Here is a tiny trained network, its code and every weight. The questions are about switching its units off for an input and a class, where a switched-off unit gives its printed mean instead of its output.

import numpy as np


def w(rows, s, z=0):
    codes = np.array(rows[::2]) - 128.0
    scale = np.full(codes.shape[1], s)
    scale[-1] = z or s
    return codes * scale


def norm(h):
    return h / np.sqrt((h * h).mean(-1, keepdims=True) + 1e-5)


def f(y):
    return y / 2 * (1 + np.tanh(0.7978845608 * (y + 0.044715 * y**3)))


def log_softmax(a):
    a = a - a.max(-1, keepdims=True)
    return a - np.log(np.exp(a).sum(-1, keepdims=True))


def net(x, mask):
    res = np.array(x, float).reshape(1, 4) / 4 @ E
    u = 0
    for l in range(4):
        y = f(norm(res) @ A[l][:, :-1].T + A[l][:, -1])
        res = res + np.where(mask[u : u + 5], y, B[l][:, -1]) @ B[l][:, :-1]
        u += 5
    return log_softmax(norm(res)[-1] @ U[:, :-1].T + U[:, -1])


A, B = {}, {}
E = w([
[133,158,97,92,148,88,134,147,129],'x0',
[144,37,142,60,108,122,19,212,76],'x1',
[230,133,68,121,1,137,190,96,20],'x2',
[156,171,79,40,157,233,178,196,181],'x3',
],0.0037)
A[0] = w([
[133,156,19,132,107,175,103,197,221,116],'L0N1',
[121,85,105,191,118,75,102,163,92,199],'L0N2',
[82,220,189,237,253,101,161,143,226,161],'L0N3',
[152,75,186,104,176,100,58,165,206,6],'L0N4',
[147,91,66,117,15,147,81,213,69,51],'L0N5',
],0.0037,0.0025)
B[0] = w([
[143,115,180,139,119,224,148,42,120,156],'L0N1',
[139,253,168,105,151,67,49,114,166,170],'L0N2',
[141,152,221,57,47,113,118,92,145,253],'L0N3',
[111,152,105,206,237,142,142,179,74,148],'L0N4',
[142,123,212,42,103,95,154,114,165,154],'L0N5',
],0.0049,0.0041)
A[1] = w([
[120,69,73,114,214,233,140,229,168,1],'L1N1',
[163,151,155,162,73,78,173,117,127,93],'L1N2',
[154,210,46,203,61,125,151,147,120,22],'L1N3',
[53,167,114,172,169,154,148,63,244,130],'L1N4',
[165,158,147,85,100,168,254,168,181,119],'L1N5',
],0.0047,0.002)
B[1] = w([
[98,133,110,67,96,70,78,2,172,173],'L1N1',
[98,160,121,134,180,117,79,67,130,194],'L1N2',
[81,147,153,168,146,157,166,122,106,166],'L1N3',
[222,92,102,50,114,101,108,171,111,211],'L1N4',
[77,90,105,169,117,211,104,173,108,254],'L1N5',
],0.0066,0.0033)
A[2] = w([
[139,118,182,100,100,23,24,83,161,171],'L2N1',
[75,157,116,230,193,56,148,49,52,71],'L2N2',
[148,153,139,194,113,64,172,58,126,103],'L2N3',
[74,64,128,192,209,52,94,237,125,137],'L2N4',
[3,71,128,48,54,184,154,191,166,254],'L2N5',
],0.0046,0.0019)
B[2] = w([
[114,75,18,142,124,160,152,88,95,255],'L2N1',
[200,165,166,2,131,209,173,253,123,177],'L2N2',
[161,79,153,91,128,85,103,182,184,161],'L2N3',
[49,187,95,215,157,222,211,166,97,150],'L2N4',
[140,166,168,166,153,43,129,152,91,204],'L2N5',
],0.0063,0.0061)
A[3] = w([
[217,154,245,56,121,138,103,233,153,166],'L3N1',
[72,83,122,128,158,38,2,42,172,11],'L3N2',
[211,140,85,165,75,199,163,117,103,231],'L3N3',
[121,43,66,90,109,22,81,31,189,155],'L3N4',
[199,69,160,57,40,143,136,207,125,165],'L3N5',
],0.0047,0.0012)
B[3] = w([
[175,186,216,107,117,125,186,206,129,250],'L3N1',
[188,96,138,88,24,55,63,117,137,212],'L3N2',
[75,100,112,169,167,87,87,129,123,221],'L3N3',
[112,2,64,168,55,66,42,17,150,253],'L3N4',
[157,191,182,94,181,111,136,108,248,233],'L3N5',
],0.0065,0.0043)
U = w([
[141,34,87,111,65,61,53,18,139,158],'0',
[214,208,250,87,133,129,187,196,176,253],'1',
[58,125,56,254,185,222,188,155,40,12],'2',
],0.0098,0.00061)

Each question gives the input, the list of numbers given to net, and the class t.
The units are the neurons (one row each of A and B). Each row of codes is followed by its name. A weight is (code - 128) times the scale printed after its matrix; where a second scale follows, it is the last column's (A, B and U).
mask holds one flag per neuron, layer by layer. A switched-off neuron (its flag False) gives its mean, the last column of its row in B, instead of its output. The means were averaged over made-up inputs and are rounded, as every weight is.
A unit's drop is (log p(t) with every unit on - log p(t) with that unit switched off) / (log p(t) with every unit on - log p(t) with every unit switched off).
most important unit: the unit with the biggest drop
top k neurons: the k neurons with the biggest drops, biggest first
top k neurons in layer l: the k neurons of layer l with the biggest drops, biggest first
drop when u is switched off: that unit's drop, to one decimal
input [-1,-8,4,-6], class 1: top neuron	[L2N2]
input [-8,-7,1,-4], class 1: top 2 neurons	[L2N2; L1N1]
input [8,2,-7,6], class 0: top 2 neurons	[L1N1; L2N2]
input [2,-6,6,0], class 1: top 4 neurons in layer 2	[L2N2; L2N1; L2N3; L2N4]
input [-7,1,0,8], class 0: top 2 neurons in layer 3	[L3N1; L3N5]
input [-4,7,8,1], class 1: top 3 neurons	[L1N1; L2N1; L3N5]
input [2,-3,1,6], class 2: top 3 neurons	[L2N2; L1N5; L2N3]
input [-5,2,-2,7], class 0: top 2 neurons	[L1N1; L0N3]
input [8,0,6,2], class 2: top 3 neurons	[L2N2; L0N3; L1N4]
input [7,1,-5,8], class 0: top 2 neurons	[L1N1; L2N2]
input [6,-1,5,8], class 2: top 2 neurons	[L0N3; L2N2]
input [4,4,-1,6], class 0: top 2 neurons	[L1N1; L0N3]
input [8,2,5,4], class 1: drop when L2N1 is switched off	2.5
input [3,8,2,5], class 1: most important unit	L0N5
input [2,8,-7,7], class 0: drop when L1N1 is switched off	6.1
input [-3,5,-3,-2], class 2: drop when L2N4 is switched off	0.7
